Small tables with named rows and columns. After each table, cells are looked up by row and column.

ripufo:
|  | pimeveg | pov | movev |
|---|---|---|---|
| kir | 70.9 | -56.5 | 96.5 |
| lemufig | -45.1 | -16.6 | 50.1 |
| lag | -17.0 | 10.9 | 17.7 |

lemufig, movev -> 50.1
lag, pimeveg -> -17.0
lag, movev -> 17.7
kir, pov -> -56.5
kir, movev -> 96.5
kir, pimeveg -> 70.9
lag, pov -> 10.9
lemufig, pimeveg -> -45.1
lemufig, pov -> -16.6

zotisom =
,faviz,teguk,vuv,gatazav,rim,zanegif,tatino,sobedak
ketezer,808,533,677,414,621,623,567,708
surov,673,679,631,559,646,567,552,639
kisiv,538,539,623,564,390,701,503,529
zel,821,727,796,520,813,408,491,808
gan,425,327,736,568,398,673,525,456
gep,524,504,636,535,183,811,438,486
zukuleg,893,754,827,542,706,391,532,795
litekoz,439,536,557,611,558,619,540,610
sekida,561,548,547,662,461,698,422,647
depobit,518,459,557,507,368,678,548,412
vilevof,906,663,741,419,725,280,480,925

kisiv, rim: 390
surov, zanegif: 567
kisiv, gatazav: 564
zukuleg, faviz: 893
zukuleg, sobedak: 795
depobit, zanegif: 678
gep, teguk: 504
litekoz, vuv: 557
depobit, tatino: 548
gep, vuv: 636
depobit, sobedak: 412
gep, faviz: 524
ketezer, vuv: 677
surov, teguk: 679
litekoz, zanegif: 619
ketezer, rim: 621
litekoz, gatazav: 611
vilevof, zanegif: 280
depobit, teguk: 459
vilevof, vuv: 741

tam:
         solase  nutup   kima    fub   kufu  giguku
dobatil   0.510  0.480  0.539  0.393  0.543   0.552
totopu    0.752  0.862  0.363  0.438  0.415   0.720
zepa      0.718  0.515  0.527  0.549  0.480   0.498
lolo      0.591  0.582  0.379  0.418  0.433   0.592
fatomu    0.680  0.824  0.299  0.199  0.514   0.962
milit     0.427  0.371  0.642  0.699  0.586   0.252
defa      0.448  0.519  0.359  0.286  0.484   0.721
tet       0.337  0.493  0.454  0.414  0.643   0.531
dufos     0.392  0.326  0.707  0.517  0.732   0.437

giguku of fatomu is 0.962
kufu of zepa is 0.480
fub of dufos is 0.517
kufu of dufos is 0.732
fub of zepa is 0.549
fub of totopu is 0.438
nutup of tet is 0.493
nutup of dufos is 0.326
fub of dobatil is 0.393
fub of fatomu is 0.199
kufu of milit is 0.586
kima of dobatil is 0.539
kima of totopu is 0.363
giguku of totopu is 0.720
kufu of tet is 0.643

vuvora.tsv
	zet	bemego
musog	37213	79361
dal	1779	29364
lofab	24921	63405

lofab, bemego: 63405
musog, zet: 37213
lofab, zet: 24921
musog, bemego: 79361
dal, zet: 1779
dal, bemego: 29364

tafu =
         teru  mikova
fogupid   143     129
vefofo    146     136
dukol     100      81
demuvar   121     159
vusakiz   106     108
vutin      93      38
pumomip     6      46
vibo      235     225

What is the teru of vefofo in tafu?
146
What is the mikova of dukol in tafu?
81
What is the mikova of vutin in tafu?
38
What is the teru of vutin in tafu?
93
What is the teru of fogupid in tafu?
143
What is the mikova of vusakiz in tafu?
108

vunoke
|  | nasom | gugab | dapuna | tifunu | tutipi | dudi | bapu | zis |
|---|---|---|---|---|---|---|---|---|
| lezut | 0.2 | -0.4 | 0.0 | 0.6 | 0.3 | 0.0 | 0.1 | 0.3 |
| pil | 0.2 | -0.4 | 0.4 | -0.3 | -0.6 | 0.1 | 0.3 | -0.1 |
| duv | 0.2 | 0.0 | 0.5 | 0.0 | 0.2 | 0.1 | 0.2 | 0.4 |
| buf | 0.1 | 0.3 | 0.2 | 0.4 | 0.7 | 0.4 | 0.0 | -0.3 |
| ruti | 0.0 | 0.0 | 0.4 | -0.1 | 0.0 | 0.3 | 0.2 | -0.1 |
| nem | 0.2 | 0.3 | -0.1 | 0.6 | 0.5 | -0.2 | 0.1 | 0.0 |
| zorizi | 0.1 | 0.8 | 0.2 | 0.1 | 0.8 | 0.1 | 0.3 | 0.4 |

duv, dudi: 0.1
lezut, tutipi: 0.3
buf, tutipi: 0.7
lezut, nasom: 0.2
duv, tutipi: 0.2
buf, bapu: 0.0
lezut, bapu: 0.1
buf, zis: -0.3
nem, gugab: 0.3
pil, tifunu: -0.3
nem, zis: 0.0
Which row has the largest dudi? buf

Table zev
|  | dov | dozuga | peton |
|---|---|---|---|
| kisabev | 4.270 | 6.073 | 6.648 |
| tevure | 6.743 | 7.576 | 4.117 |
| mukoba | 6.930 | 1.327 | 3.587 |

What is the peton of kisabev in zev? 6.648
What is the peton of tevure in zev? 4.117
What is the dozuga of tevure in zev? 7.576
What is the dozuga of kisabev in zev? 6.073
What is the dozuga of mukoba in zev? 1.327
What is the dov of mukoba in zev? 6.930
What is the dov of kisabev in zev? 4.270
What is the peton of mukoba in zev? 3.587
What is the dov of tevure in zev? 6.743
Row with the largest dozuga: tevure

Table safirek
columns: pasu, posaleg, did, mifub, lus, tubem, lapevoz, pon
dobeg: [-11424, -67995, -31196, 81561, -5546, 9588, -31834, 54890]
nibufo: [22594, -15391, 2636, 50455, -1891, -34696, -16118, 1133]
sov: [-8579, -68739, -32328, 84202, -8678, 12803, -29154, 59237]
tutal: [-8054, -15007, 38196, -7097, -8380, -37442, 6286, -29598]

nibufo, tubem -> -34696
sov, did -> -32328
dobeg, did -> -31196
sov, lus -> -8678
nibufo, pasu -> 22594
sov, tubem -> 12803
tutal, pasu -> -8054
dobeg, posaleg -> -67995
sov, pasu -> -8579
sov, posaleg -> -68739
tutal, lus -> -8380
dobeg, mifub -> 81561
nibufo, posaleg -> -15391
Which row has the largest tubem? sov

